Each row is followed by its class.
0.319, 0.340, -0.190, -3.927, 2.807, 1.060, -3.039, 1.271, -0.684, -1.862, -1.026, 1.423, -0.061, -0.309, -0.144, -0.272, -0.488, -0.737, 0.677, -1.090, 1.466, 0.837, 0.171, -0.591, 2.187, 0.271, -0.307, 2.312, -2.249, 1.189, 0.111, -0.174, -0.897, 0.838, -0.462, -0.921, 0.914, -1.382, -0.493, -0.167, 2.551, 1.118, -0.123, -1.030, -0.030, 0.700, -0.021, 0.008, 1.135 => tz
-0.328, 0.526, 1.714, 0.084, 1.640, 0.618, -1.914, 0.513, -0.150, -0.517, -2.056, -2.704, -0.612, -0.899, -2.077, 1.522, 3.431, -1.736, -3.255, 2.185, -2.080, -0.653, 0.248, -0.764, 3.696, -0.156, 2.119, -1.478, 1.902, -0.597, -0.205, -0.418, -0.486, -4.342, 0.845, -0.361, 2.000, 0.656, 1.689, -0.307, -2.369, 3.395, -0.675, -0.274, -1.051, -0.449, 1.045, -0.729, -1.784 => cq
2.614, 1.385, 0.845, 3.722, 2.494, -2.266, 0.853, -1.393, -0.219, -0.775, 1.810, 0.116, -0.723, 0.476, -1.317, 0.659, 1.118, 2.819, -1.747, 0.746, -2.522, -2.085, 1.163, 0.628, 1.350, -2.467, -0.809, 0.095, 1.327, 2.986, -2.267, 2.812, -0.505, -1.461, 1.126, -1.401, 3.171, 2.820, -0.043, 2.571, 1.809, 4.869, 1.628, 0.161, 0.418, 2.294, -0.109, -3.178, 1.488 => tz
-0.441, -0.276, 2.985, 0.144, 0.697, -2.286, 0.018, 0.084, 3.092, 0.445, -0.450, -1.811, -4.568, 2.108, -1.136, 2.753, 1.304, -0.562, -1.193, 5.033, -2.483, 1.033, 0.306, -1.332, 0.287, -0.181, -0.731, -1.519, 3.177, -2.115, 0.448, -2.539, -1.047, -1.772, 0.783, -3.400, 1.447, 1.842, 0.241, 0.085, -0.670, 5.683, 2.892, 0.075, -2.129, 0.017, 0.518, -1.400, -1.225 => cq
1.410, 0.175, 2.639, -3.269, 2.130, -0.352, -0.854, 1.501, 0.832, -0.692, -1.796, -1.332, -3.490, 0.574, -0.535, 1.584, 0.802, -0.656, 0.389, 1.514, -1.491, 0.673, 0.939, -1.876, -1.136, -0.426, -0.840, 0.001, -0.179, 0.317, 0.339, -2.063, -2.887, -1.041, 0.897, -1.546, 1.157, -0.670, 0.225, 0.588, -0.416, 0.304, 1.300, -0.818, -1.645, -0.620, -0.226, -1.680, -0.361 => cq
0.241, 0.028, 2.436, -2.153, 1.166, -1.054, 0.272, 1.035, 1.378, -0.914, -1.895, -2.356, -5.329, 1.231, -1.326, 2.806, 1.651, -1.993, -0.968, 3.888, -1.849, -0.048, 0.644, -0.895, 1.585, 0.247, 0.873, -0.598, 1.083, -1.630, 0.579, -1.627, 0.469, -2.337, 1.291, -2.769, 0.924, 0.121, 0.848, -0.228, -1.084, 3.233, 1.692, -0.512, -0.343, -0.569, 0.126, -1.006, -1.376 => cq
2.062, -0.350, 2.606, -5.795, 3.221, -0.262, -2.145, 1.292, 1.144, -3.409, -0.785, -0.121, -3.161, 0.171, -0.413, 0.730, -0.594, 0.536, 2.256, 0.753, -0.671, 1.009, 1.427, -2.652, -0.307, 0.863, -0.111, 0.650, -2.015, 1.112, 0.091, -0.976, -3.726, 0.979, 0.283, -1.877, 2.530, -1.061, -0.668, 0.100, 1.599, 1.715, 1.711, -1.817, -1.074, -1.880, 0.321, -1.184, 0.400 => tz
-0.826, 0.569, 1.265, -2.630, 0.609, 0.806, -2.293, 1.579, 1.304, -0.168, -2.487, -2.078, -3.220, 0.771, -2.182, 2.430, 1.701, -3.479, -1.417, 2.664, -0.242, 0.749, -1.091, 0.065, 4.926, -0.231, 0.580, 0.567, 1.123, -1.941, 2.614, 0.732, 2.580, -1.874, -0.641, -2.824, 0.417, -1.056, 0.826, -1.169, -0.368, 6.656, 0.006, 0.011, 0.591, 0.788, 0.525, -0.236, -0.956 => cq
0.363, 0.161, 0.259, 2.664, 0.360, -0.439, -1.965, -0.622, 0.264, -0.776, 0.118, -1.226, -0.624, 0.096, -3.109, 0.657, 1.774, 0.273, -2.066, 1.948, -0.594, -0.724, 0.176, -0.248, 2.456, -0.499, 0.496, -0.254, 1.461, -0.230, -0.837, 1.306, 0.353, -3.232, -0.247, -2.224, 1.744, 1.675, -0.006, 1.252, 0.310, 5.010, 0.331, 0.416, 0.163, 0.140, 0.683, -0.374, -0.848 => cq
-0.232, -0.463, 2.490, -1.220, 1.397, -1.089, -0.179, 1.050, 0.822, -0.710, -2.576, -1.873, -5.945, 1.144, -1.774, 1.942, 1.712, -2.320, -2.427, 3.435, -2.647, -0.138, -0.180, -0.292, 4.282, -1.377, 0.812, -0.640, 1.774, -0.754, 0.149, 0.554, 1.064, -1.973, 1.141, -3.863, 1.307, -0.124, 0.937, 1.087, -1.405, 5.255, 1.883, -1.074, -0.630, 0.472, 0.406, -2.182, -1.080 => cq
0.958, -0.852, 1.130, -4.191, 2.104, -0.603, 1.719, 1.031, 0.443, -1.572, -0.825, 0.715, -4.399, 0.794, 0.325, -0.354, -1.907, 0.221, 2.164, 0.389, -1.298, 0.633, 0.484, -0.616, -0.362, 1.001, -1.132, 0.810, -1.681, 1.518, 0.234, 0.301, -0.827, 1.768, 1.055, -1.500, 0.371, -0.515, -0.116, 1.756, 0.930, -0.055, 2.782, -1.871, -1.214, 0.189, -0.656, -1.115, 0.817 => tz
0.793, 1.347, -0.293, 3.339, 1.433, -2.207, -1.024, -1.525, 1.437, 0.014, 1.665, 0.471, 3.003, 0.986, -1.013, -0.038, 0.369, 3.785, -0.651, 1.317, 0.507, -0.967, 0.826, 0.329, 0.952, -1.144, -2.697, 0.289, 1.786, 0.739, 1.501, 2.785, 1.526, -1.124, -0.424, -0.789, 1.445, 1.404, -0.692, 0.491, 2.478, 8.023, -0.042, 0.474, 0.467, 2.277, 0.565, -1.169, 1.445 => tz
